125  127  136  120
109  127  116  114
137  136  122  121
141  144  128  123
131  150  139  122
119  116  126  147
116  125  150  131
120  125  143  120
118  124  124  112
129  121  132  123
Indices start at 0.
Read off the entry in the top-right corner.
Answer: 120
Read off the entry in row 0 and column 2.
Answer: 136
The entry just left of 132 -> 121
The entry just right of 132 is 123
Read off the entry in row 2 and column 0.
Answer: 137
Read off the bottom entry of the column that holds the smallest entry.
Answer: 129
Read off the entry at row 1, column 0.
Answer: 109
Read off the entry in row 0 and column 1.
Answer: 127
Read off the entry in row 0 and column 0.
Answer: 125
Read off the entry directly above 112.
Answer: 120
Read off the entry just right of the smallest entry.
Answer: 127
The entry at row 2, column 1 -> 136

111	133	106	111	115
125	103	140	107	138
116	111	129	126	119
103	127	149	153	127
135	144	110	125	109
139	122	122	150	121
124	154	147	138	122
Indices start at 0.
The entry at row 1, column 0: 125
The entry in the top-left corner is 111
The entry in row 0 and column 1 -> 133
The entry just left of the largest entry: 124
The entry in the bottom-right corner: 122
The entry directly above 124: 139
Give the entry in row 2 and column 0.
116
Give the entry just left of 121.
150
The entry in row 0 and column 2: 106
Give the entry just right of the largest entry.
147

Read these off the grid that follows. Indices start at 0.
1) Find the top-right entry.
2) Find the entry in the top-left corner.
3) Find the entry at row 1, column 0.
4) Find the entry just right of 150.
5) Find the entry in row 0 and column 1.
6) Find the entry directly below the smallest entry.
7) Find the entry in row 2 and column 0.
8) Find the entry at row 2, column 2.
[[128 114 143 134 122 116]
 [148 136 123 123 150 138]
 [131 118 139 129 122 126]
 [131 121 136 131 132 112]
 [135 123 135 135 119 127]
 [135 117 140 132 118 131]
 [130 118 139 127 124 117]
 [127 123 135 130 120 126]
 [135 121 136 129 121 133]
 [126 120 138 123 132 114]
 [145 133 125 129 151 132]
 [148 140 119 125 149 135]
 [140 123 134 136 122 125]
 [138 121 137 133 124 137]
 [129 121 137 123 128 126]]
1) 116
2) 128
3) 148
4) 138
5) 114
6) 127
7) 131
8) 139

[[135 116 124 133 121 121 122 139 120 122 134 138 142 124]
 [131 133 125 118 111 126 136 125 120 135 114 146 122 138]
 [139 108 124 135 141 110 132 123 135 132 129 127 114 134]
 [146 130 118 126 126 140 130 126 126 136 128 114 131 134]
 [129 116 126 133 121 125 147 131 153 112 115 117 136 127]
 [128 111 132 140 121 124 131 139 116 136 131 136 144 118]
 [144 140 118 120 138 124 117 122 131 104 122 134 130 132]]
Give the 2nd entry in reading order.
A: 116
The 5th entry from the end, reading row by row -> 104
Give the entry just right of the largest entry.
A: 112
Give the largest entry in the last column.
A: 138
The third-last entry, reading row by row: 134
The top entry of the column that holds the smallest entry: 122
Give the first entry, reading row by row.
A: 135
The smallest entry in the last column: 118
The top-right entry -> 124
The entry in the bottom-left corner is 144
The entry directly above the smallest entry: 136
The fourth entry, reading row by row is 133
Give the entry just right of the smallest entry.
A: 122
Give the 2nd smallest entry.
A: 108
The largest entry in the first row -> 142
The largest entry in the first column: 146
Give the bottom entry of the column that holds the largest entry.
A: 131
The last entry, reading row by row: 132
Give the maximum.
A: 153
Give the entry directly below the largest entry.
A: 116
Give the entry just left of the largest entry.
A: 131
Give the entry directly above the largest entry.
A: 126
Give the 2nd entry on the main diagonal.
A: 133
The top entry of the column that holds the largest entry -> 120
